13 -17 5 12 2 43 1 -7 -19 -8 -8 -23 15 -26 -28 2 23 -41 26 6 11 -9 36 1 10 -9 12 -4 -6 -7 23 -22 -3 -3
F
-48 54 20 -14 23 -23 33 22 27 -33 7 13 21 -33 -3 0 41 22 12 18 11 43 30 11 10 -20 -39 -28 -17 20 -3 -17 -17 5
W
-12 37 7 -2 3 -27 10 13 32 -6 17 -2 -17 1 -27 -1 25 32 -12 16 5 0 9 24 12 4 -25 -17 5 -2 35 -48 18 15
L
-21 -10 8 20 -14 -13 -8 18 -42 62 4 21 -41 -53 3 -9 -9 39 -16 31 -2 -37 43 -15 25 -12 -4 3 8 4 7 40 -26 94
L
3 -32 -7 13 9 5 7 33 -23 -9 -2 11 43 -59 -21 -8 43 -16 2 23 32 4 14 -5 -17 -15 18 -17 7 13 8 -27 -27 9
J
-21 34 6 -20 -12 5 12 9 0 35 11 -27 -10 6 29 -8 -12 14 -22 -14 -15 -26 0 -2 7 -27 14 1 -15 11 1 -22 2 45
L
-24 13 0 35 -17 -40 3 19 -13 47 9 79 -27 1 -28 -9 -32 19 -33 2 -7 -9 5 -6 31 17 4 33 13 -4 1 13 13 6
J
17 -22 25 24 -20 34 -16 12 -12 -34 -16 -6 -9 -6 -26 2 23 -33 22 -14 23 3 -3 6 12 7 11 13 11 -9 36 3 -1 -1
K
33 -32 -35 8 -15 11 -59 -11 -48 19 -12 -42 -4 23 1 7 -18 15 -21 -5 27 -24 6 21 -41 33 20 25 21 -11 15 13 6 -21
L
18 -26 2 -9 -15 55 -36 9 -52 3 -28 -62 9 -18 6 35 1 -3 35 5 28 16 21 -31 9 -18 -19 -3 -13 16 6 18 -2 -18
X
12 45 -19 14 -3 -25 11 2 1 13 -31 3 7 -22 -22 -4 28 9 -70 20 11 -45 -11 44 -7 72 13 -8 9 -21 31 -26 -4 34
W
32 5 -47 14 -17 37 -49 -26 10 -57 -7 7 2 38 -10 7 -43 4 4 -28 35 13 -20 42 -38 57 -2 13 13 -24 -3 10 33 -69
V
2 9 35 11 -42 22 12 -20 -10 47 10 57 -25 -2 4 -22 -37 -19 -26 -16 -23 -68 -4 -21 46 -22 32 24 -18 3 -12 4 -2 48
V
13 -21 5 22 -14 32 -12 -14 -51 45 -30 -5 -22 -26 -38 0 0 -29 11 27 8 -42 49 -12 11 6 23 16 -6 -5 15 -1 -10 32
F
-27 -7 2 9 8 -31 22 44 -21 14 4 10 28 -62 -15 -18 31 10 -12 49 21 8 17 -2 -22 -22 -4 -4 9 18 -8 -28 -32 27
J
-29 45 -43 9 3 -3 -1 -14 -9 5 -39 -2 -24 -32 -27 10 0 20 -7 22 39 -26 51 47 -15 43 -1 -28 -11 -23 3 -26 -18 51
R
-16 -12 -10 -38 25 5 -12 -50 15 -48 23 96 2 -24 -18 4 22 35 26 -32 20 34 73 28 21 -50 -78 -69 -5 30 -29 -6 -11 24
R
-10 -12 -12 -8 13 0 9 -24 34 6 39 8 -17 13 13 -24 30 4 20 -23 -4 -26 56 9 25 -66 43 -13 -8 1 -12 -37 -15 16
L
11 54 -36 24 16 -29 -16 14 -10 12 -31 -16 -23 -20 -31 -15 -32 19 -52 38 6 -20 -47 54 -59 97 13 28 19 -35 -4 -7 3 3
F
-21 49 49 13 -16 -15 18 21 1 31 12 14 -21 11 -17 -39 7 -10 -21 7 -6 -27 -6 2 14 -27 53 34 -18 0 14 -57 5 29
L
-7 -14 -33 -8 -10 36 -50 -19 -23 -24 -39 -43 3 16 -13 23 23 30 50 14 56 31 67 20 -35 -3 -2 -12 -3 11 15 -8 12 -16
L
-19 37 -11 11 2 -34 -3 13 -7 8 22 15 -31 -5 -17 5 -31 31 -32 -5 8 0 -7 23 -6 35 -39 8 9 -12 -2 -1 1 3
R
-14 10 4 20 6 -30 1 -15 13 40 5 35 -28 -6 -14 -39 33 26 -9 22 0 -39 46 10 14 -35 62 10 -7 -3 -12 -31 -26 43
L
-21 44 39 15 -13 -24 15 -5 -22 35 -18 68 13 -22 -11 -49 29 3 -61 19 -3 -29 5 17 4 -7 43 28 -14 10 -17 -22 -25 50
W
-12 28 12 -8 22 1 25 3 34 8 21 -14 -30 -6 8 -10 3 -10 23 -6 -18 -11 7 -10 17 -31 20 12 -9 1 -21 -18 -5 -7
F
-55 83 34 -27 6 -49 50 25 52 -5 45 55 -56 -11 -28 24 -5 52 13 -2 -5 21 26 7 48 -16 -72 -56 -7 8 6 -15 5 39
R
28 -13 -28 24 -24 -2 -39 -11 -26 6 -8 -13 -16 14 -12 5 -50 8 -32 7 17 -35 -24 26 -34 65 2 38 24 -25 2 25 6 -27
V
-35 29 7 0 -17 -7 10 6 9 -1 7 42 -23 -31 -20 0 5 28 18 13 5 -6 62 6 47 -34 -21 -8 -16 -4 -4 -14 -14 20
X
-61 39 17 2 -32 -41 20 13 -4 48 13 66 -67 -40 -16 -1 -26 58 -5 31 -18 -33 76 -6 67 -32 -41 7 -13 -3 -14 16 -24 63
X
-20 17 12 21 -13 -10 -21 7 -39 14 -66 -33 -10 -20 -31 3 3 7 -7 48 24 -4 10 26 -21 38 -7 17 -6 -7 13 0 -26 27
K
9 -25 -5 2 -23 2 -26 0 -23 37 41 -4 -46 21 10 11 -37 16 1 -26 -4 -27 30 -15 34 -17 -21 21 18 1 18 33 16 5
L
8 -41 26 5 26 4 -8 -13 1 5 19 -11 13 -8 -3 -31 64 -7 16 0 7 -6 38 -7 7 -73 55 7 -7 18 -6 -37 -31 -5
L
11 -16 -9 7 -2 9 -14 -20 -38 5 -36 -27 31 -35 -46 -21 45 -18 1 62 40 -32 57 43 -56 5 34 2 3 -12 0 -57 -33 6
F
-66 6 54 -13 3 -60 22 22 12 16 68 66 -49 -30 11 -16 -31 44 -22 -5 -51 20 10 -6 56 -57 -114 -4 2 24 -33 35 -33 43
K
2 -20 -2 -12 -1 21 -35 -29 9 -49 -25 -25 2 43 -5 -3 28 -6 42 -18 29 35 28 28 -28 -25 16 1 -9 10 -19 -20 -9 -49
K
-14 -24 13 -6 20 22 -1 -15 12 21 28 8 -31 6 27 -14 12 8 32 -33 -20 5 46 -29 49 -78 22 -13 -17 23 -19 9 -10 27
L
-5 16 44 31 0 -46 2 20 -19 39 23 37 -25 -30 -39 -36 -5 15 -38 40 -17 -12 -11 5 3 4 -11 54 17 -2 -9 -8 -11 5
F
-18 -5 22 9 -26 -7 11 13 -14 14 -12 -34 -25 -7 -17 14 7 -21 1 12 2 -40 28 8 23 4 -3 4 -2 -17 35 -8 -26 23
K
-26 34 47 17 2 -45 12 23 -24 63 -4 11 -6 -32 -8 -46 -6 18 -60 43 -24 -39 -6 7 -6 -15 34 40 -1 3 0 -26 -30 63
L
3 27 -22 32 -21 -14 -28 -6 4 23 4 34 -47 22 -27 -14 -25 29 -26 -3 15 -34 12 37 4 38 29 35 24 -32 22 -3 26 8
L
19 -27 8 -30 2 26 -20 -1 8 -55 57 -34 26 21 18 17 -27 -7 34 -36 13 40 -22 -11 -14 -38 -65 9 7 28 -16 9 15 -93
V
-31 54 13 10 -6 -3 25 7 6 16 -13 90 25 -6 -16 -42 0 -6 -24 -5 -2 9 -5 5 15 -27 41 4 -26 18 -25 -48 7 29
J
-17 26 -14 -2 5 3 17 -24 32 35 7 23 -59 4 1 -11 -11 9 10 -12 -24 -38 34 1 34 -17 28 5 -10 -7 -27 -5 1 29
F
9 -16 -29 -23 35 65 -11 -18 17 -71 10 -54 22 14 15 17 28 -40 51 -59 37 34 24 15 -24 -31 18 -39 -16 2 -10 -40 -4 -52
R
5 1 33 19 -39 2 9 -13 -37 59 -1 43 -9 -21 -4 -30 -32 -18 -49 10 -21 -81 -1 -13 27 -9 38 25 -19 -2 -12 0 -29 58
V
-24 42 -75 26 -5 23 10 3 9 1 -56 17 -9 -3 -17 16 -25 -10 -6 -4 17 -15 24 25 4 67 42 -30 -19 -31 20 -19 15 27
J
-13 22 -39 6 -23 -25 -13 -1 12 32 30 3 -73 36 10 10 -59 38 -18 -20 -7 -43 31 26 19 30 -5 19 24 -31 17 24 23 15
L
-25 43 7 -1 -9 -27 1 -4 33 -1 15 43 -29 6 -29 -3 12 53 1 12 6 11 38 22 34 -9 -44 -16 1 8 22 -29 26 21
L
-11 28 -53 10 -17 8 -7 8 0 33 -6 37 -41 30 12 34 -75 22 -18 -49 -13 -3 -12 -11 39 52 -10 -7 1 -9 3 51 41 0
J
-12 -29 3 -2 -2 -44 16 26 -19 36 53 34 8 -28 -6 -10 -9 1 -25 3 -4 -25 28 -10 19 -39 -22 13 20 13 -8 -4 -24 -9
J
27 -15 35 17 -36 48 -36 -5 -49 35 -27 -36 7 32 -9 -12 22 -29 -7 -7 22 -22 -9 -19 -7 -16 68 45 -7 11 29 -31 22 -3
L
-8 26 0 13 21 -51 11 15 -2 0 17 14 -3 -38 -34 -18 14 17 -54 16 11 -24 -8 47 -29 28 -2 5 17 -18 3 -41 -30 14
R
12 11 31 -2 3 12 29 23 25 -23 30 -8 -2 -16 -8 13 34 -17 0 -24 -18 4 -31 -19 62 -17 -25 -22 -8 -1 34 -29 20 5
X
-30 68 25 20 -36 4 3 -13 17 5 -41 63 -48 37 -24 -21 -21 3 -22 -26 -15 -5 -19 27 32 26 30 23 -21 -12 5 -10 22 45
K
12 -7 13 22 -8 -30 -26 7 -48 24 1 17 11 -18 -15 -20 15 13 -51 23 21 -12 0 15 -22 23 -4 42 21 4 -4 13 -18 -12
W
35 33 -26 18 0 -1 -11 -1 2 -25 -56 -36 13 10 -29 17 41 -7 -55 9 30 -22 -29 51 -30 108 29 -8 14 -30 54 -32 18 -17
W
-19 6 25 -11 -19 7 2 -6 -25 56 16 22 -21 -8 28 -22 -9 15 -26 -12 -24 -33 26 -18 36 -53 9 -6 -24 22 -14 1 -13 75
L
-10 36 -7 -9 -20 34 31 6 24 0 6 35 6 30 5 4 -10 -40 5 -57 -1 -13 -6 -11 44 -20 44 -10 -22 5 9 -34 35 -4
J
1 25 -16 2 -5 16 2 17 8 -3 -17 -13 15 19 -27 20 7 -2 4 -4 23 34 -18 -6 7 17 -17 -9 -4 17 24 -43 47 -35
J
-31 56 2 28 0 10 -7 3 -21 22 -51 18 -32 -29 -31 12 -7 28 4 22 26 16 23 0 17 34 -14 -10 -23 1 7 0 3 48
R
4 14 8 -16 -15 -2 6 -3 22 -19 17 27 -3 -5 -23 10 24 28 -2 -8 1 2 21 15 38 -19 -37 -21 3 2 14 -31 13 0
X
---
-66 7 10 -29 18 22 38 11 -12 14 15 3 32 -5 -34 -18 -25 -35 -16 -7 -20 3 -11 50 -41 58 5 52 32 -58 35 -38 26 -19
Z
62 -16 -28 9 3 41 9 4 19 -25 -17 -1 9 13 6 18 -33 13 -26 17 -51 -9 -20 -15 13 -21 -43 -15 -18 -3 36 -4 -1 5
A
-41 -28 -19 -48 -3 14 7 -9 2 54 7 75 -5 21 35 -7 27 0 -45 12 24 -16 -2 -49 20 -14 -28 -19 55 45 -14 -1 8 -88
E
9 24 -46 -37 0 5 26 20 2 31 4 7 8 6 48 30 -12 -80 -25 -27 25 -28 29 3 2 45 -5 -26 19 -69 18 -3 16 -62
E
-15 23 -17 -6 4 -12 -10 28 52 -9 -18 44 -5 -9 -3 -25 28 9 61 -6 1 17 14 21 -15 11 3 -15 -4 -6 14 -7 -8 -3
U
20 -7 -11 -29 3 0 -7 0 42 -15 6 -12 21 33 -5 33 53 -14 51 -9 -7 14 8 -29 -12 13 -2 38 20 18 32 -21 -6 22
E
-16 -40 40 14 -17 -33 -9 24 18 16 27 -2 -10 23 4 -2 5 13 -8 5 -34 1 -10 34 30 -18 34 -22 34 1 -11 2 15 30
Q
30 32 -18 18 -8 42 5 10 -29 -29 -1 -29 22 -45 16 16 20 65 81 15 -26 -20 -17 -51 36 23 -28 -56 -16 10 -5 1 4 25
C
27 30 -1 31 27 -4 -3 22 16 28 20 -8 -16 -11 12 5 -5 -36 25 46 1 -5 -7 -27 25 -4 -12 -14 38 63 60 -6 -28 21
Z
28 9 46 52 -6 16 -13 15 -38 -37 0 -29 -30 -52 -11 -53 1 -16 -14 22 -5 12 -18 -25 27 -9 10 -5 -12 15 19 14 -6 -3
Q
16 -5 -6 -5 24 38 -28 0 14 45 1 45 -13 -11 -9 13 -33 -6 50 -9 22 -23 35 -36 16 36 -13 -2 50 7 67 55 -2 -16
A
0 -22 22 15 9 -25 19 -26 -11 -30 -28 2 16 -14 -1 38 -54 53 -5 -50 -6 -3 49 -24 22 45 -50 30 -18 -47 26 12 16 -29
N
-26 -14 18 -36 3 -3 22 -27 5 88 14 23 51 10 29 37 -33 38 5 -49 0 6 -14 27 -4 21 -1 -14 30 36 -25 -20 26 -22
G
11 5 -7 46 38 -2 -7 13 4 9 -1 -18 8 3 8 -50 -1 1 -1 -5 15 -25 -5 53 0 31 -20 -35 -22 -6 -52 16 -5 12
Q
46 -9 -52 -37 -1 -7 11 -50 -18 4 -9 -19 -7 31 -15 1 -27 2 -58 -22 22 -24 27 -46 -26 0 -10 10 24 24 -10 40 2 -70
E
20 25 2 4 -9 29 77 -1 15 -17 20 -8 22 -28 40 -31 0 3 -67 15 5 -21 -52 -43 -19 40 -43 24 26 32 44 -12 -12 25
Y
7 47 -11 30 -26 62 28 -10 11 -29 -17 3 17 -20 18 -39 36 -35 5 -2 -8 -3 6 4 -35 9 4 35 17 -62 32 -8 16 36
C
-41 -6 1 29 18 -4 14 25 -49 -15 0 -23 25 -46 2 -18 -16 0 3 -18 -13 -30 7 47 31 11 26 -13 -11 -60 -21 0 64 46
C
19 -38 -52 30 -2 23 -21 -4 49 -13 -7 33 22 4 28 -4 -30 -12 51 46 -11 -28 45 11 0 -1 -25 17 -9 -36 30 2 -21 52
C
-9 0 37 -13 -2 -7 4 -21 -5 -6 23 -36 1 -7 2 35 -46 -32 16 -43 -6 14 22 55 4 12 -11 18 -12 -63 45 27 -2 -7
N
-9 12 9 -34 -19 19 10 34 -11 -12 4 22 -45 18 -34 -16 21 15 -12 26 -8 5 15 -38 -4 55 15 26 52 -19 30 11 -15 -40
N
3 9 19 10 -8 13 -10 -20 -2 -25 -21 -37 -2 -16 8 -15 63 -20 -29 -22 3 -5 -7 -35 -22 -18 -10 11 -5 -23 10 29 27 -10
Y
20 20 -14 19 -14 -17 14 21 -26 -8 -1 -32 -1 -25 8 -20 -58 14 -2 20 -1 5 -11 -8 3 20 22 5 -2 64 46 -2 1 -25
G
19 25 -19 -37 -2 -30 7 14 5 -15 -3 36 -7 53 21 44 50 -14 -6 -34 -9 18 43 0 -6 -4 37 -1 36 17 -28 -7 -32 35
E
50 -3 15 34 22 -1 -7 -45 -36 -32 -4 -11 8 15 16 -1 -22 -1 -29 -34 -14 -16 16 -2 6 -9 -13 -20 -32 9 -11 52 -11 18
E
27 -31 -9 23 1 -13 -2 18 1 -32 -28 -17 -13 -8 -33 -48 2 8 30 -35 26 17 -16 -26 -33 31 39 35 -32 -38 45 6 39 -25
A
49 7 -1 20 16 15 -22 -16 68 30 -19 -3 23 -15 -6 -2 -9 -29 38 -5 8 2 28 47 -10 5 -48 -13 -40 -13 -41 1 -10 18
Q
-26 14 -6 25 -18 -35 17 5 -26 15 -3 83 -40 -13 -6 -18 -43 -15 -8 -14 -16 16 38 14 -22 -45 57 -36 21 -36 -44 8 -7 10
Z
-38 -12 20 -3 -35 25 -7 0 46 70 35 40 -19 26 -9 -55 36 4 8 51 -27 -16 -40 -12 -7 -42 13 -39 49 53 -31 19 43 -7
E
44 0 2 28 51 20 2 30 -3 22 -25 11 -18 -4 -7 11 0 28 29 20 -5 3 47 -88 24 29 -23 4 42 18 9 -25 17 14
C
28 31 -36 12 -23 -42 9 15 -9 -2 -23 43 1 -19 14 -7 -14 7 -20 21 3 -11 -1 -26 3 4 65 17 29 85 53 -24 -22 7
Z
-21 -26 0 7 31 1 -29 -1 7 -11 -11 -30 20 -22 -3 0 24 14 65 6 15 3 53 18 28 10 -56 6 -15 -28 -31 4 5 41
C
-6 23 -13 -25 -28 45 11 22 -19 -19 11 12 16 -29 49 10 -26 -25 5 13 10 -7 -29 12 18 36 -20 1 -16 15 77 3 -26 -44
A
30 -15 -2 10 15 8 1 9 -21 -20 -6 -24 0 -11 2 -34 -5 -9 -34 3 5 -23 -18 16 15 42 -2 5 -25 -45 31 9 -5 -11
N
-16 -19 37 -29 40 -40 42 23 -4 -9 13 22 10 42 -3 1 2 29 -44 -25 28 12 2 10 -6 65 -21 31 1 32 -34 -13 -16 -2
U
10 18 1 3 2 -11 -23 10 -37 13 -11 -34 -18 -14 46 -46 -11 5 -15 17 5 24 -12 33 0 9 13 -3 -15 34 45 -30 -37 -30
N
-31 22 -41 -36 -14 -29 -13 43 19 46 -25 41 -1 -10 27 33 15 11 7 30 -3 5 27 9 22 -12 16 12 21 52 -21 -67 -1 -7
N
43 3 -65 -5 -8 19 33 -13 17 -20 -3 11 6 -15 -9 18 -29 18 54 -55 -18 18 -11 -26 -42 -19 20 8 15 -51 29 -19 -1 31
A
14 -6 -36 1 -5 7 30 2 -41 -45 -4 58 -9 13 -35 -27 -16 -6 -52 5 -35 -17 -25 10 -26 -18 43 -23 -16 -39 -36 11 -15 -10
Z
-3 4 4 -1 -12 13 18 -17 44 3 -23 100 -3 -9 -37 -29 -9 -5 20 -12 -7 13 22 7 -35 15 9 5 16 -36 23 16 -7 -24
Z
10 -17 21 -32 -36 50 -5 17 -3 -20 -2 28 -16 20 -55 -31 30 22 -13 22 -26 6 -7 -29 -19 39 27 38 38 -8 23 23 -2 15
A
43 -11 2 34 21 -15 -11 12 30 -37 -20 8 4 26 22 64 1 -30 27 -16 -17 -5 29 -42 -21 -7 -5 13 -51 -16 16 12 6 17
Y
-19 -12 54 35 -6 -5 44 18 35 -2 27 77 -32 -25 -15 -42 -20 16 0 10 12 14 1 -5 27 -4 -34 -28 15 16 -45 29 -7 1
Q
42 15 28 -26 21 36 31 -14 12 23 44 -19 11 2 7 23 -46 -35 -3 -6 -10 4 -49 16 -12 4 -33 -23 -22 9 23 4 -15 -22
U
-17 -24 11 8 -16 -25 -17 6 -14 -5 -7 7 -13 -22 15 -19 -16 29 18 3 -18 22 12 17 11 -10 13 0 -17 -25 10 -22 -11 4
N
-28 -25 16 4 9 -3 1 -17 -86 -32 29 22 -4 32 19 32 -20 26 -8 -21 -25 1 -9 -49 5 -31 16 -9 -15 41 -35 17 -6 -28
E
-26 10 -8 3 -34 -3 -5 13 19 -43 -11 30 -4 -61 10 36 10 -13 50 23 25 0 30 -80 36 -20 -52 15 -23 2 12 -1 -1 -37
U
28 23 -13 3 14 8 -9 30 -17 -8 -20 35 -55 -30 -40 -65 37 11 -14 20 20 20 10 -36 7 -8 26 -16 39 46 -35 4 -31 -20
Q
72 -23 -24 -42 53 -15 8 -31 33 -5 17 -12 27 40 -50 46 -20 20 1 -28 -7 -12 -9 5 -17 -4 -1 30 5 53 -8 10 -26 53
U
14 -13 -13 5 -10 3 -18 18 -30 -59 6 14 -5 -24 -41 34 -23 -33 30 21 -27 -2 10 -35 -14 -35 37 31 -61 -30 -43 -10 -4 44
U
21 69 68 7 -10 61 10 -11 -14 25 0 6 5 38 6 5 21 -13 -49 -3 -42 -6 -34 18 -21 30 22 23 18 38 33 12 10 -5
N
22 -7 -72 22 74 -40 1 9 -23 3 -10 -46 13 -27 -36 -7 -61 3 13 -12 -15 -22 12 17 0 0 12 -4 13 -12 22 -26 11 31
Z
-49 43 16 -19 -5 10 -8 13 25 -23 -11 -43 25 -15 13 -12 45 -7 47 -23 -24 33 -10 56 -22 15 -24 7 -11 -36 41 -34 14 -17
U
14 -13 -7 27 19 -4 12 -8 41 8 13 -25 17 -11 18 -50 -13 39 74 -3 14 3 -24 30 -3 20 -11 -13 2 28 60 9 7 19
C
11 -25 -48 9 -14 10 -12 -35 12 43 -11 -23 11 -39 12 -39 -13 35 8 -5 20 -16 0 -30 -6 -19 -23 9 37 9 8 -4 12 32
A
-7 3 -12 -63 2 -19 -5 24 4 3 4 42 -25 18 -47 6 -19 -10 6 -15 -6 34 50 59 -8 8 50 4 46 3 -9 28 -33 1
G
11 24 -47 35 6 6 -13 15 -13 -13 -18 52 -19 -16 -5 23 -57 -6 25 17 -41 -14 25 -45 -17 -51 26 -6 -15 6 -4 -11 10 -3
U
2 -37 8 7 -24 -1 -19 1 41 -2 -25 16 -18 -40 -41 -42 -20 30 35 21 -33 37 -1 3 -1 -43 -8 -16 -23 -4 -4 -20 24 -55
Q
43 15 1 -20 -5 14 -33 -1 -17 28 0 -42 4 23 4 -6 -1 25 13 12 -31 -5 -14 30 -17 43 36 -2 -1 19 31 -8 -26 10
N
23 13 -32 -19 30 -1 -2 30 -23 -3 -6 8 -27 11 -9 0 17 -1 3 12 7 -1 42 9 19 -6 13 -30 24 7 -49 13 -20 23
C
17 -2 -1 -3 2 19 12 5 6 20 18 29 -27 67 26 35 46 -28 0 -44 14 12 -6 -30 -23 -24 11 -17 29 -33 -33 22 -8 4
A
29 -14 37 7 3 14 -25 6 -13 -10 -10 31 -34 16 -13 17 -22 -44 -59 37 -28 2 12 10 29 -46 5 9 -37 12 -1 19 -8 -22
N
45 12 -3 8 -13 9 -16 -23 54 -35 -13 -10 29 -18 19 -3 15 17 8 9 -37 -13 -10 43 37 -3 -13 23 18 23 114 7 -33 67
N
47 18 -10 -9 -3 22 -4 11 50 -26 -9 26 12 -58 -46 38 -2 -1 71 -6 -23 -3 0 2 40 -13 -14 -32 -21 -3 1 12 5 6
Q
42 19 -21 -18 28 22 19 9 4 -36 -8 1 22 41 -6 23 3 9 2 -19 -7 12 -12 12 -27 42 -17 16 -23 24 -10 -20 -38 -37
Q
-5 4 2 -22 -18 40 -20 -12 -25 -16 10 10 -9 50 3 13 4 -7 -21 19 -60 6 -34 12 -34 -60 6 -31 -37 1 -40 7 -12 -48
U
